Below is a small trained network, with its code and all its weights. Each question gives an input and a target symbol and asks what happens when units are switched off, that is, made to give their printed mean instead of their output.

import numpy as np


def w(rows, s, z=0):
    codes = np.array(rows[::2]) - 128.0
    scale = np.full(codes.shape[1], s)
    scale[-1] = z or s
    return codes * scale


def norm(h):
    return h / np.sqrt((h * h).mean(-1, keepdims=True) + 1e-5)


def f(y):
    return np.maximum(y, 0)


def softmax(a):
    e = np.exp(a - a.max(-1, keepdims=True))
    return e / e.sum(-1, keepdims=True)


def log_softmax(a):
    a = a - a.max(-1, keepdims=True)
    return a - np.log(np.exp(a).sum(-1, keepdims=True))


def net(x, mask):
    ids = ['ΓΔΛΠΦΨαβεθμσ'.index(c) for c in x.split()]
    T = len(ids)
    res = E[ids] + P[:T]
    u = 0
    for l in range(2):
        r = norm(res)
        for j in range(3):
            rows = slice(2 * j, 2 * j + 2)
            q, k, v = (r @ M[l][rows].T for M in (Q, K, V))
            z = softmax(np.where(np.tri(T) > 0, q @ k.T / 2**0.5, -1e9)) @ v
            o = O[l][rows]
            res = res + np.where(mask[u + j], z, o[:, -1]) @ o[:, :-1]
        u += 3
        y = f(norm(res) @ A[l][:, :-1].T + A[l][:, -1])
        res = res + np.where(mask[u : u + 8], y, B[l][:, -1]) @ B[l][:, :-1]
        u += 8
    return log_softmax(norm(res)[-1] @ U[:, :-1].T + U[:, -1])


Q, K, V, O, A, B = {}, {}, {}, {}, {}, {}
E = w([
[140,127,65,143,17,68,99],'Γ',
[172,67,112,143,65,149,175],'Δ',
[162,99,39,113,125,183,77],'Λ',
[176,66,46,188,139,156,108],'Π',
[229,207,74,126,118,32,99],'Φ',
[200,87,117,133,16,190,102],'Ψ',
[93,195,89,159,82,176,192],'α',
[152,153,119,49,123,91,90],'β',
[117,151,215,157,11,73,197],'ε',
[96,177,105,144,163,200,154],'θ',
[155,252,163,139,202,67,118],'μ',
[85,157,170,150,125,162,104],'σ',
],0.016)
P = w([
[80,44,145,80,153,107,100],'0',
[165,87,196,171,130,157,114],'1',
[170,166,62,169,105,107,40],'2',
[193,56,119,126,174,119,247],'3',
[145,128,174,147,155,146,126],'4',
[132,205,59,194,112,120,83],'5',
[165,43,138,66,149,187,187],'6',
[136,123,168,153,165,148,127],'7',
[142,161,16,168,101,135,72],'8',
[142,42,137,87,165,170,198],'9',
[138,113,155,154,145,147,134],'10',
],0.012)
Q[0] = w([
[181,63,183,102,189,130,215],'0.h1',
[99,152,68,202,114,90,82],'0.h1',
[129,57,255,52,139,132,185],'0.h2',
[139,95,60,194,98,80,112],'0.h2',
[139,177,92,203,72,164,77],'0.h3',
[184,38,133,105,165,69,177],'0.h3',
],0.009)
K[0] = w([
[219,208,144,159,128,178,122],'0.h1',
[68,93,115,88,135,122,96],'0.h1',
[156,199,144,180,34,188,206],'0.h2',
[134,132,125,125,110,108,2],'0.h2',
[112,84,73,142,81,85,60],'0.h3',
[92,231,148,189,130,144,157],'0.h3',
],0.0085)
V[0] = w([
[107,108,133,70,192,162,162],'0.h1',
[216,117,93,219,145,83,83],'0.h1',
[173,128,104,133,143,123,1],'0.h2',
[121,100,89,119,186,203,101],'0.h2',
[93,80,172,39,198,122,128],'0.h3',
[103,50,136,143,42,75,106],'0.h3',
],0.0069)
O[0] = w([
[160,206,111,174,123,116,124,76],'0.h1',
[142,124,255,158,141,208,89,233],'0.h1',
[110,105,57,80,36,193,82,238],'0.h2',
[78,175,83,109,159,156,87,167],'0.h2',
[98,188,158,39,177,162,86,3],'0.h3',
[28,165,92,127,141,123,83,199],'0.h3',
],0.0079,0.0037)
A[0] = w([
[180,189,51,191,130,166,58,163],'0.n1',
[226,170,91,125,40,94,110,253],'0.n2',
[161,73,26,149,185,227,109,226],'0.n3',
[114,72,173,148,116,255,192,164],'0.n4',
[230,197,124,159,76,112,85,25],'0.n5',
[58,190,66,209,41,161,179,138],'0.n6',
[50,93,122,151,170,53,211,11],'0.n7',
[68,193,71,127,149,187,239,114],'0.n8',
],0.0088,0.0035)
B[0] = w([
[119,145,130,143,92,98,115,217],'0.n1',
[158,115,109,187,189,170,128,215],'0.n2',
[157,168,190,139,95,114,148,246],'0.n3',
[147,77,194,172,161,152,156,216],'0.n4',
[122,86,126,157,161,130,73,161],'0.n5',
[161,107,147,75,118,116,79,198],'0.n6',
[130,142,80,175,142,150,92,136],'0.n7',
[152,7,132,130,150,153,146,158],'0.n8',
],0.013,0.012)
Q[1] = w([
[51,77,173,99,109,129,129],'1.h1',
[178,187,247,130,251,225,231],'1.h1',
[96,18,62,183,179,194,85],'1.h2',
[33,141,176,160,123,180,209],'1.h2',
[111,166,38,127,77,82,35],'1.h3',
[248,89,117,207,93,169,2],'1.h3',
],0.0069)
K[1] = w([
[165,118,156,83,61,125,142],'1.h1',
[216,254,229,181,167,236,146],'1.h1',
[5,127,190,130,185,200,211],'1.h2',
[102,43,202,212,109,61,96],'1.h2',
[47,119,36,15,51,66,152],'1.h3',
[31,75,141,114,98,155,175],'1.h3',
],0.0069)
V[1] = w([
[96,2,127,62,71,139,119],'1.h1',
[87,121,181,49,84,56,149],'1.h1',
[92,180,164,224,101,109,56],'1.h2',
[124,98,65,79,111,150,124],'1.h2',
[96,81,79,243,141,164,153],'1.h3',
[228,84,65,48,34,119,138],'1.h3',
],0.0099)
O[1] = w([
[109,138,41,222,144,165,192,144],'1.h1',
[137,139,75,74,112,106,254,2],'1.h1',
[132,209,137,47,75,88,78,233],'1.h2',
[103,81,190,141,208,168,77,34],'1.h2',
[56,134,21,147,44,171,87,251],'1.h3',
[171,60,189,75,55,18,79,74],'1.h3',
],0.0082,0.0055)
A[1] = w([
[85,42,228,149,224,207,162,136],'1.n1',
[197,142,131,199,133,31,155,179],'1.n2',
[177,164,136,62,144,144,53,254],'1.n3',
[178,110,55,120,107,143,53,164],'1.n4',
[131,67,175,1,161,119,179,98],'1.n5',
[186,84,131,160,72,188,155,148],'1.n6',
[72,135,233,124,141,152,120,144],'1.n7',
[149,35,83,90,242,243,162,102],'1.n8',
],0.0088,0.005)
B[1] = w([
[149,184,49,47,98,110,110,219],'1.n1',
[106,112,148,57,102,59,237,189],'1.n2',
[136,74,151,82,190,133,165,199],'1.n3',
[110,140,175,77,150,135,180,208],'1.n4',
[85,52,51,134,84,164,114,137],'1.n5',
[140,187,152,138,144,67,149,246],'1.n6',
[39,114,1,161,159,103,135,173],'1.n7',
[247,155,131,156,45,100,132,173],'1.n8',
],0.0093,0.011)
U = w([
[77,41,61,148,52,73,59,50],'Γ',
[183,120,85,151,171,161,222,41],'Δ',
[142,214,174,80,64,170,62,10],'Λ',
[124,121,176,167,78,115,92,140],'Π',
[131,10,100,204,182,126,118,162],'Φ',
[117,70,172,185,131,211,58,122],'Ψ',
[142,72,104,59,71,124,102,253],'α',
[170,85,156,53,187,138,195,124],'β',
[75,125,102,104,57,61,172,211],'ε',
[152,193,62,94,109,183,179,181],'θ',
[119,123,176,58,133,105,89,140],'μ',
[53,158,78,167,104,186,99,176],'σ',
],0.013,0.0037)

Each question gives the input, a string of symbols that net reads in full, and the target symbol t.
The units are the heads (2 rows each of Q, K, V and O) and the neurons (one row each of A and B). Each row of codes is followed by its name. A weight is (code - 128) times the scale printed after its matrix; where a second scale follows, it is the last column's (O, A, B and U).
mask holds one flag per unit, layer by layer, with each layer's heads first. A switched-off unit (its flag False) gives its mean, the last column of its rows in O or B, instead of its output. The means were averaged over made-up inputs and are rounded, as every weight is.
A unit's drop is (log p(t) with every unit on - log p(t) with that unit switched off) / (log p(t) with every unit on - log p(t) with every unit switched off).
The circuit of an input: a set's keep is (log p(t) with only the set's units on - log p(t) with every unit switched off) / (log p(t) with every unit on - log p(t) with every unit switched off). Starting from the 12 units with the biggest drops (on a tie, the unit counted first), units are removed one at a time, each time the one whose removal leaves the highest keep (on an exact tie, the one counted first), for as long as the keep stays at least 0.8.
units of the circuit, in order: the units of the circuit, biggest drop first
k most important neurons: the k neurons with the biggest drops, biggest first
k most important neurons of layer l: the k neurons of layer l with the biggest drops, biggest first
input Δ Γ β Δ σ θ, target σ: 3 most important neurons => (0.n2; 0.n7; 0.n1)
input θ Φ ε θ μ Φ, target Φ: units of the circuit, in order => (0.n2; 0.n5)
input Π Ψ Ψ Π Ψ Ψ Ψ Π Ψ, target Λ: units of the circuit, in order => (0.n8; 1.n4; 1.n7)
input ε μ μ, target θ: units of the circuit, in order => (0.n3; 0.h1; 1.h1; 0.n4)
input Δ ε Π β, target ε: 2 most important neurons of layer 1 => (1.n2; 1.n3)
input Φ β σ Γ θ Ψ μ Π σ, target Ψ: units of the circuit, in order => (1.n1)
input Φ μ σ, target Ψ: units of the circuit, in order => (0.n3; 0.h1)
input θ ε σ ε Π Ψ α Δ Δ, target Φ: 4 most important neurons of layer 0 => (0.n2; 0.n8; 0.n6; 0.n5)
input θ μ Δ Φ ε Ψ Ψ σ β, target Φ: 2 most important neurons of layer 0 => (0.n2; 0.n5)
input Π μ σ Π Π μ Γ Γ Ψ Γ α, target α: units of the circuit, in order => (0.n8; 0.n6)
input Ψ β θ θ σ θ, target α: units of the circuit, in order => (0.n6; 0.n8)
input μ Φ Π θ Π Π Ψ Π α Π β, target β: units of the circuit, in order => (1.n3; 0.n1)
input θ Γ Δ, target Φ: 2 most important neurons => (0.n2; 0.n8)
input θ σ μ Δ α μ, target Φ: units of the circuit, in order => (0.n3; 0.n5; 1.n1)
input σ α α α θ θ, target Δ: units of the circuit, in order => (0.n8)
input α Δ θ Ψ μ Ψ, target Γ: units of the circuit, in order => (0.h1; 1.h3)
input Ψ Ψ Λ Φ Φ Λ Δ Δ α, target α: units of the circuit, in order => (0.n6; 0.n8)
input Δ Π θ, target σ: units of the circuit, in order => (0.h3; 1.h3; 1.n1)
input Γ α Ψ Ψ Π Ψ Λ ε, target ε: 2 most important neurons of layer 1 => (1.n2; 1.n7)
input Π Π Γ Λ ε Π σ, target θ: 3 most important neurons => (1.n1; 0.n6; 1.n7)
input Λ σ Λ Δ θ Π Ψ, target Δ: 2 most important neurons of layer 0 => (0.n2; 0.n4)
input σ θ θ Φ θ Π Δ, target Δ: 3 most important neurons of layer 0 => (0.n8; 0.n4; 0.n6)
input α μ μ Ψ Φ θ Π Λ Ψ σ β, target β: 2 most important neurons of layer 0 => (0.n4; 0.n1)
input α Λ β, target Γ: 2 most important neurons => (0.n2; 0.n8)
input Λ Δ Π Δ β Λ, target μ: most important neuron => (0.n4)
input ε α σ Δ σ Ψ Π θ, target θ: 2 most important neurons => (1.n1; 0.n8)
